(in the rows, 128 means zero)
Facts:
K634 κ K615; K753 κ K863; K753 κ K59; K599 κ K471; K942 κ K216; K942 κ K548
K29 κ K610; K13 κ K666; K13 κ K969; K788 κ K416; K297 κ K628; K842 κ K728
K842 κ K415; K394 κ K628; K216 κ K170; K418 κ K277; K953 κ K721; K884 κ K558
K373 κ K399; K683 κ K297; K448 κ K170; K448 κ K503; K448 κ K942; K170 κ K553
K170 κ K548; K164 κ K841; K558 κ K9; K277 κ K418; K872 κ K317; K872 κ K350
K664 κ K213; K246 κ K972; K246 κ K787; K826 κ K706; K752 κ K350; K996 κ K9
K415 κ K842; K415 κ K493; K774 κ K311; K503 κ K170; K503 κ K216; K503 κ K548
K947 κ K841; K721 κ K9; K721 κ K884; K69 κ K234; K796 κ K124; K317 κ K752
K860 κ K671; K402 κ K907; K427 κ K297; K610 κ K29; K610 κ K130; K972 κ K787
K9 κ K721; K493 κ K728; K302 κ K706; K726 κ K634; K553 κ K958; K131 κ K469
K124 κ K962; K124 κ K175; K469 κ K231; K469 κ K131; K469 κ K735; K231 κ K131
K231 κ K469; K231 κ K735; K166 κ K610; K166 κ K130; K130 κ K29; K249 κ K996
K622 κ K234; K622 κ K262; K622 κ K851; K622 κ K178; K467 κ K164; K467 κ K841
K374 Π K796; K374 Π K166; K374 Π K677; K942 Π K876; K942 Π K509; K942 Π K297
K175 Π K792; K175 Π K37; K175 Π K671; K175 Π K216; K17 Π K418; K17 Π K967
K17 Π K207; K673 Π K223; K673 Π K166; K673 Π K991; K394 Π K213; K394 Π K907
K394 Π K231; K394 Π K225; K394 Π K69; K394 Π K448; K394 Π K340; K884 Π K223
K884 Π K349; K884 Π K683; K884 Π K433; K884 Π K731; K884 Π K340; K789 Π K524
K789 Π K231; K789 Π K677; K789 Π K492; K625 Π K981; K625 Π K140; K625 Π K448
K863 Π K225; K863 Π K242; K863 Π K475; K70 Π K792; K70 Π K213; K70 Π K947
K70 Π K207; K644 Π K471; K644 Π K124; K644 Π K170; K644 Π K163; K644 Π K231
K644 Π K671; K644 Π K706; K644 Π K969; K644 Π K350; K826 Π K516; K826 Π K433
K752 Π K124; K752 Π K908; K945 Π K876; K945 Π K216; K945 Π K130; K945 Π K217
K945 Π K516; K195 Π K213; K195 Π K217; K195 Π K475; K147 Π K622; K147 Π K416
K147 Π K634; K147 Π K670; K147 Π K972; K147 Π K996; K147 Π K242; K147 Π K373
K147 Π K427; K785 Π K510; K785 Π K492; K27 Π K164; K27 Π K969; K27 Π K217
K442 Π K124; K442 Π K170; K442 Π K550; K442 Π K243; K311 Π K329; K311 Π K671
K311 Π K69; K311 Π K664; K311 Π K787; K610 Π K106; K610 Π K329; K610 Π K416
K610 Π K176; K548 Π K29; K548 Π K908; K548 Π K728; K548 Π K249; K548 Π K670
K548 Π K731; K841 Π K471; K410 Π K253; K410 Π K249; K410 Π K225; K410 Π K947
K493 Π K281; K493 Π K969; K493 Π K991; K493 Π K243; K493 Π K277; K173 Π K253
K173 Π K223; K173 Π K262; K173 Π K59; K173 Π K7; K173 Π K853; K726 Π K622
K726 Π K69; K726 Π K558; K666 Π K788; K666 Π K475; K132 Π K213; K132 Π K907
K132 Π K229; K132 Π K7; K132 Π K433; K833 Π K13; K833 Π K297; K753 η K671
K599 η K471; K59 η K140; K144 η K628; K787 η K246; K920 η K59; K920 η K140
K297 η K394; K297 η K427; K842 η K493; K399 η K373; K216 η K548; K418 η K986
K683 η K144; K683 η K628; K350 η K213; K350 η K317; K851 η K234; K229 η K954
K229 η K64; K277 η K986; K735 η K231; K514 η K907; K246 η K972; K752 η K317
K752 η K664; K213 η K350; K967 η K223; K774 η K954; K234 η K851; K796 η K124
K796 η K175; K317 η K664; K311 η K64; K972 η K705; K510 η K9; K510 η K953
K9 η K981; K9 η K249; K9 η K996; K302 η K706; K416 η K788; K671 η K59
K671 η K140; K178 η K851; K726 η K615; K124 η K796; K469 η K231; K231 η K131
K166 η K610; K130 η K29; K249 η K996; K622 η K234; K622 η K433; K467 η K947
K604 η K467; K634 φ K945; K753 φ K219; K599 φ K677; K59 φ K219; K374 φ K908
K942 φ K908; K907 φ K217; K219 φ K991; K175 φ K550; K106 φ K34; K144 φ K475
K524 φ K723; K787 φ K625; K821 φ K207; K17 φ K217; K29 φ K789; K13 φ K934
K673 φ K217; K223 φ K340; K920 φ K219; K788 φ K329; K297 φ K475; K842 φ K242
K399 φ K34; K208 φ K792; K954 φ K207; K394 φ K475; K492 φ K792; K216 φ K908
K418 φ K853; K953 φ K644; K884 φ K644; K373 φ K34; K683 φ K475; K986 φ K853
K789 φ K644; K448 φ K908; K170 φ K908; K164 φ K492; K350 φ K176; K670 φ K991
K851 φ K147; K229 φ K207; K558 φ K644; K277 φ K853; K735 φ K37; K981 φ K644
K872 φ K176; K514 φ K217; K863 φ K219; K705 φ K625; K37 φ K147; K664 φ K176
K471 φ K677; K70 φ K934; K246 φ K625; K826 φ K106; K225 φ K340; K752 φ K176
K516 φ K374; K965 φ K945; K213 φ K176; K934 φ K945; K509 φ K821; K962 φ K550
K195 φ K945; K967 φ K340; K140 φ K219; K996 φ K644; K415 φ K242; K706 φ K106
K774 φ K207; K243 φ K908; K958 φ K908; K503 φ K908; K785 φ K792; K234 φ K147
K947 φ K492; K721 φ K644; K69 φ K147; K433 φ K147; K796 φ K550; K27 φ K821
K615 φ K945; K317 φ K176; K217 φ K34; K860 φ K219; K402 φ K217; K442 φ K340
K340 φ K147; K628 φ K475; K311 φ K207; K427 φ K475; K610 φ K789; K7 φ K625
K176 φ K147; K550 φ K945; K972 φ K625; K510 φ K644; K548 φ K908; K728 φ K242
K841 φ K492; K410 φ K524; K9 φ K644; K493 φ K242; K302 φ K106; K416 φ K329
K173 φ K208; K671 φ K219; K178 φ K147; K726 φ K945; K677 φ K207; K553 φ K908
K262 φ K147; K163 φ K195; K131 φ K37; K853 φ K991; K64 φ K207; K666 φ K934
K969 φ K934; K349 φ K945; K132 φ K792; K833 φ K349; K124 φ K550; K469 φ K37
K231 φ K37; K475 φ K207; K166 φ K789; K130 φ K789; K731 φ K785; K249 φ K644
K242 φ K625; K281 φ K207; K876 φ K991; K622 φ K147; K467 φ K492; K253 φ K723
K604 φ K492

Known rows:
[ 92 110 148 139 180 133  72 116 145 210 109 126 129 164 128  86 118 123
 135 150 102 164 131 110 143 129 144 131 121 111 149 114 120 114]: K821
[129 151 135 129 143 111 105 153 150 177 109 127 126 131 122 117 122 105
 134 130 125 164 135 132 135 133 130 135 140 117 147 124 114 112]: K34
[ 84 119 129 134  95 129 152 136 120  93 112 129  96 127 133 145 140 150
 111 124 116 124 136 131 141 124 141  92 128 119 116 113 112 121]: K448
[167 143 113 106 133 174 157  99 167  21 183  66 191  97  89 132 113 147
 112  82 125 116 118  67 129 130 136 128 115 132 111  92 101  88]: K131
[150 109 123 130  98 117  95 146 124 112 117 131 161  95 129 194 147 117
 143 151 140 106 141 147 119 127 154 155 158 121 131 130 143 181]: K666
[170 130 116  76  58 139 133 122  63  89 163 104  77 189 146 117 158 145
 101  83 113 110 166 149 143 145 166 172 134 135 102 145 154 137]: K610
[129 158 137 130 149 109 101 158 156 184 105 127 120 133 119 111 121 101
 133 128 123 173 137 130 137 133 129 137 141 114 152 123 108 105]: K492
[120 119 128 131 122 126 142 127 122 141 115 132 155 120 149 139 135 131
 128 135 126 120 111 138 115 131 117 130 134 146 105 145 149 151]: K510
[ 85 124 123 153 114 149 126 136 126  52  57 145 146 100 119 174 147 120
 108 131 129  85 134 140 130 132 144 165 149 130 135 138 157 154]: K726
[141 143 134 135 131 110  76 163 152 152  98 127 138 110 118 157 140 100
 141 141 129 150 151 137 132 125 151 157 160 106 156 119 116 138]: K945
[135 113 126 144 102 129 116 144 118  61 118 140 121 109 114 173 144 128
 120 130 123  90 147 132 124 128 155 143 147 117 142 138 136 160]: K634
[142 141 133 136 129 109  71 167 152 149  96 128 141 106 116 164 141  97
 142 144 129 148 154 139 132 125 154 160 164 104 158 119 116 143]: K195
[ 84 100 152 140 185 137  67 108 144 216 109 126 130 171 130  80 119 128
 135 155  97 162 128 107 144 130 147 129 117 111 147 113 124 115]: K475
[105 152 122 164 113 114 177 149 103  88 129 143  80 130  96  80 142 117
 113 116  95 109 129 161 112 151  91  81 146 163 124 186 137 121]: K418
[133 144 121 128  82 114 172 140 111 164 170 120 114 124 102  87 124 107
 134 139 128 150 121 186 130 166 102  89 133 145 118 156 141 123]: K986
[138 120 124 131 125 123 133 130 116 147 133 138 140 123 131 133 114 129
 134 131 135 121 118 136 121 136 122 123 124 135 120 142 140 149]: K728
[129 128 149 189 118 146 159 147 124  97 140 129 114 101 150 105 165 135
 100 137  64 127 136 141 111 121 119 133 136 130 103 172 129 140]: K302
[142 157 106 134 170 155 140  90 119  35 132 118 117 105 119 123 136 147
 137  97 149  86 139  98 114  78  91 126 115 148 108 111 101  99]: K752
[155 154 108 131 153 163 145  88 120  45 152 113 117 100 118 122 126 148
 134 100 154  98 139 104 124  84 102 130 104 133 111 103 101  96]: K872

Rows:
No name comes twice in this set of rows, the named rows included.
[143 148 115 114 158 163 152 105 180   5 148  59 214  99  99 133 139 146
 110  76 100 107 108  48 106 123 122 124 142 160  94 107 105  90]  K469
[138 110 126 142  93 126 106 149 120  55 116 138 131 102 116 191 154 125
 124 138 125  87 151 137 123 126 163 152 156 115 143 135 139 171]  K13
[136 133 127 160 138 131 138 143 111  95 124 159  95 127 105 117 102 130
 113 109 121 103 134 122 127 135 126 118 118 124 147 156 125 133]  K164
[109 122 129 135 109 131 146 133 120  91 123 134 105 130 125 134 133 140
 113 120 118 116 132 127 133 130 135 110 126 124 127 130 124 126]  K553
[161 148 105 114 137 164 146  84 119  52 168 107 116 105 108 124 117 146
 138 103 167 105 141 111 136  94 111 129  97 125 118  90 100  93]  K664
[ 32 117 126 131  99 123 157 140 123  83  72 124  95 131 136 155 156 154
 112 125 114 118 137 136 145 117 133  73 138 132 103 103 100 119]  K216
[117 114 133 135 104 139 161 124 122  81 136 140 114 128 131 135 137 135
 108 131 121 106 122 132 128 136 132 132 119 126 134 140 145 134]  K249
[129 144 134 129 138 113 108 149 145 172 112 128 129 130 125 123 123 110
 134 132 126 157 133 133 133 132 130 135 139 119 143 127 119 120]  K644
[ 59 115 129 134  82 126 157 139 120  93 101 125  87 124 140 154 145 160
 109 127 115 133 138 136 148 118 146  72 129 113 104  99 100 115]  K170
[125 150 128 124  88 107 203 160 117 114 136 147  90 145 124 107 113 126
  97  98 119 133 109 142 127 163 107  96 123 145 128 166 138 114]  K860
[157 144 111 116 145 145 134  96 126 118 148 109 151 104 135 129 125 136
 149 121 159 123 126 122 122  98 102 132 114 139 102 105 115 115]  K262
[132 176 135 120 121  91 158 179 149 196 115 137 107 142 124  96 106  98
 119 109 125 184 117 146 133 158 107 113 136 131 145 148 116  97]  K219
[142 131 125 139 136 121 129 138 120 155 127 145 131 123 123 123 105 122
 132 126 135 127 123 135 124 136 119 123 123 131 130 145 130 140]  K841
[155 151 113 112 168 147 138 100 149  96 136  93 186  98 147 137 135 143
 143 104 144 121 115  91 108  91  94 138 123 154  86 104 106 110]  K735
[136 126 122 106  97 120 136 129  87  77 129 120  95 168 149 127 168 144
 109  98 102  97 146 131 115 129 138 142 149 155 102 157 150 142]  K166

The same things again, as new rows of numbers:
Known rows:
[ 92  89 113 109 118  96 125  99 134 149  98 155 163]: K410
[ 88  89 114 110 120 127 130 101 137 161 112 148 148]: K706
[ 93  79 111 127 107 106 144  94 147 158 113 151 158]: K374
[ 89  90 114 100 117  99 126  97 133 147  95 154 165]: K981
[ 97  99 110 124  97  87 139 117 147 167 109 140 145]: K666
[ 99  90 111 104 107  70 123  92 129 138  88 162 180]: K947
[ 92  78 111 126 108 108 144  93 148 158 114 151 159]: K792
[106 102 108 103  86  23 134 119 155 188  96 176 172]: K124
[ 98  80 114 106 135 125 118  81 128 161  93 164 163]: K140
[ 93  79 111 127 107 105 144  94 147 158 114 150 159]: K243
[ 79  92 117  97 126 119 130 101 135 149 106 165 146]: K399
[ 88  82 116  97 144 128 118  82 126 153  90 180 152]: K920
[ 97  89 113 103 114  76 122  93 132 144  87 162 176]: K402
[ 83  94 115  97 117 102 130  98 131 141 100 167 153]: K130
[ 93  78 111 127 107 108 143  93 147 158 114 151 160]: K785
[ 85  98 112 119 129  95 127  87 126 138  86 174 167]: K509
[101  92 114 116 147  76 121  94 111 178  73 198 204]: K427
[ 86  93 114  96 116  85 126  97 129 136  94 171 162]: K842
[ 76  85 114  82 122  97 109 119 128 128 113 152 149]: K469

Rows:
No name comes twice in this set of rows, the named rows included.
[101  98 110 120  96  67 134 111 143 157  98 147 158]  K634
[ 62 116 125  65 167  68  84  92 131  69  72 179 187]  K622
[ 94 101 112 105  99  46 133 110 139 142  87 167 162]  K726
[ 75  92 117  96 125 128 132 105 134 152 112 161 140]  K787
[ 77  85 114  75 120  85 109 118 127 123 108 155 157]  K231
[ 89  89 114 108 120 118 129 100 136 159 107 151 155]  K907
[ 86  82 111 102 121 118 110 121 131 143 124 132 145]  K131
[ 87  92 115  91 118  73 124  94 130 133  85 176 170]  K302
[ 89  80 117  95 125 141 128  89 133 164 111 152 160]  K863
[ 86  81 115 106 150 152 119  82 125 162  98 178 138]  K671
[ 89  90 117 117 153 133 131 104 115 200  98 183 176]  K628
[ 91  83 117  82 128  91 119  81 124 138  81 183 177]  K753
[ 88  93 114  87 110  57 124  92 127 124  80 180 179]  K467
[108 102 107 101  85  11 131 118 155 187  90 180 179]  K796

